Below are the code and all the weights of a small trained network. Each question names an input and a class and asks about switching units off, where a switched-off unit gives its printed mean instead of its output.

import numpy as np


def w(rows, s, z=0):
    codes = np.array(rows[::2]) - 128.0
    scale = np.full(codes.shape[1], s)
    scale[-1] = z or s
    return codes * scale


def norm(h):
    return h / np.sqrt((h * h).mean(-1, keepdims=True) + 1e-5)


def f(y):
    return y / 2 * (1 + np.tanh(0.7978845608 * (y + 0.044715 * y**3)))


def log_softmax(a):
    a = a - a.max(-1, keepdims=True)
    return a - np.log(np.exp(a).sum(-1, keepdims=True))


def net(x, mask):
    res = np.array(x, float).reshape(1, 5) / 4 @ E
    u = 0
    for l in range(4):
        y = f(norm(res) @ A[l][:, :-1].T + A[l][:, -1])
        res = res + np.where(mask[u : u + 6], y, B[l][:, -1]) @ B[l][:, :-1]
        u += 6
    return log_softmax(norm(res)[-1] @ U[:, :-1].T + U[:, -1])


A, B = {}, {}
E = w([
[243,99,108,44,144],'x0',
[97,3,110,144,187],'x1',
[108,156,223,150,138],'x2',
[147,78,245,128,51],'x3',
[104,14,135,90,82],'x4',
],0.0045)
A[0] = w([
[80,155,35,60,206,250],'L0N1',
[51,88,125,68,203,191],'L0N2',
[181,88,177,137,154,235],'L0N3',
[225,192,129,111,101,51],'L0N4',
[2,132,142,123,137,245],'L0N5',
[151,104,210,141,133,47],'L0N6',
],0.0076,0.0017)
B[0] = w([
[155,125,191,148,111,247],'L0N1',
[187,72,84,192,50,202],'L0N2',
[254,188,166,148,138,204],'L0N3',
[39,133,141,107,229,206],'L0N4',
[136,123,147,157,92,251],'L0N5',
[35,85,175,119,200,169],'L0N6',
],0.0063,0.0033)
A[1] = w([
[164,181,236,226,84,62],'L1N1',
[232,215,134,108,101,194],'L1N2',
[175,240,169,119,136,152],'L1N3',
[70,163,101,168,216,63],'L1N4',
[145,162,42,168,133,6],'L1N5',
[72,32,72,254,125,17],'L1N6',
],0.0065,0.0016)
B[1] = w([
[174,149,153,116,185,254],'L1N1',
[147,146,67,74,91,203],'L1N2',
[133,150,45,171,136,219],'L1N3',
[96,24,62,2,156,148],'L1N4',
[44,116,179,94,93,124],'L1N5',
[184,45,114,163,72,227],'L1N6',
],0.0064,0.0039)
A[2] = w([
[130,108,207,148,126,126],'L2N1',
[137,209,88,249,22,57],'L2N2',
[127,151,214,149,39,184],'L2N3',
[50,147,76,142,112,4],'L2N4',
[141,6,96,158,111,43],'L2N5',
[94,253,133,150,80,117],'L2N6',
],0.0063,0.0016)
B[2] = w([
[81,253,148,93,144,185],'L2N1',
[108,97,14,225,214,217],'L2N2',
[110,206,110,146,177,226],'L2N3',
[35,142,141,135,92,107],'L2N4',
[115,82,83,149,44,251],'L2N5',
[11,53,113,118,149,198],'L2N6',
],0.0067,0.0028)
A[3] = w([
[90,53,113,169,87,104],'L3N1',
[139,101,157,92,201,133],'L3N2',
[200,77,149,4,57,3],'L3N3',
[189,108,137,101,220,120],'L3N4',
[83,167,217,123,143,150],'L3N5',
[114,254,91,74,83,101],'L3N6',
],0.0084,0.0033)
B[3] = w([
[101,61,172,169,86,247],'L3N1',
[131,137,117,134,103,179],'L3N2',
[138,92,199,57,135,254],'L3N3',
[130,127,147,147,169,230],'L3N4',
[125,161,145,146,4,219],'L3N5',
[99,112,103,92,93,223],'L3N6',
],0.011,0.0026)
U = w([
[187,190,161,140,174,120],'0',
[183,150,90,75,172,2],'1',
[88,197,31,31,139,170],'2',
[38,156,59,202,144,117],'3',
[152,141,73,147,170,35],'4',
[112,236,206,134,33,176],'5',
[199,79,175,5,114,133],'6',
[156,27,124,201,45,188],'7',
],0.015,0.0055)

Each question gives the input, the list of numbers given to net, and the class t.
The units are the neurons (one row each of A and B). Each row of codes is followed by its name. A weight is (code - 128) times the scale printed after its matrix; where a second scale follows, it is the last column's (A, B and U).
mask holds one flag per neuron, layer by layer. A switched-off neuron (its flag False) gives its mean, the last column of its row in B, instead of its output. The means were averaged over made-up inputs and are rounded, as every weight is.
A unit's drop is (log p(t) with every unit on - log p(t) with that unit switched off) / (log p(t) with every unit on - log p(t) with every unit switched off).
The circuit of an input: a set's keep is (log p(t) with only the set's units on - log p(t) with every unit switched off) / (log p(t) with every unit on - log p(t) with every unit switched off). Starting from the 12 units with the biggest drops (on a tie, the unit counted first), units are removed one at a time, each time the one whose removal leaves the highest keep (on an exact tie, the one counted first), for as long as the keep stays at least 0.8.
units of the circuit, in order: the units of the circuit, biggest drop first
most important unit: the unit with the biggest drop
top k neurons: the k neurons with the biggest drops, biggest first
k most important neurons of layer l: the k neurons of layer l with the biggest drops, biggest first
input [8,-3,6,6,6], class 5: most important unit	L0N6
input [-2,2,-8,-7,-6], class 7: 2 most important neurons of layer 0	[L0N3 L0N1]
input [5,-4,-3,-7,4], class 6: units of the circuit, in order	[L2N2 L0N1]
input [-3,2,6,-1,-2], class 5: units of the circuit, in order	[L2N1 L3N5]
input [-1,-2,3,-4,1], class 4: units of the circuit, in order	[L1N1 L3N5]
input [6,5,-7,3,0], class 6: units of the circuit, in order	[L3N3 L2N2]
input [4,0,-6,6,-2], class 6: top 2 neurons	[L2N2 L3N3]
input [3,-7,0,7,-6], class 2: 2 most important neurons of layer 1	[L1N3 L1N2]
input [2,-1,4,1,7], class 5: 2 most important neurons of layer 1	[L1N6 L1N4]
input [-4,-4,0,2,7], class 5: top 3 neurons	[L1N3 L0N2 L2N3]
input [-7,-2,-8,-3,2], class 7: top 2 neurons	[L1N6 L0N3]
input [-1,-4,-2,-2,2], class 3: top 2 neurons	[L0N1 L0N6]
input [-2,-4,-7,2,-6], class 2: top 2 neurons	[L1N4 L0N4]
input [-7,-5,-4,-7,8], class 7: most important unit	L1N6
input [1,0,-7,4,-2], class 6: top 3 neurons	[L2N2 L0N1 L0N5]
input [-7,-3,7,-2,3], class 3: 3 most important neurons of layer 2	[L2N2 L2N6 L2N3]
input [-8,-1,-7,6,-1], class 3: top 3 neurons	[L2N2 L2N3 L0N2]
input [-4,3,6,-5,-3], class 7: top 4 neurons	[L1N6 L0N3 L1N4 L0N2]
input [6,5,-8,-1,-3], class 6: top 2 neurons	[L3N3 L2N2]
input [6,7,-7,5,-4], class 6: most important unit	L3N3
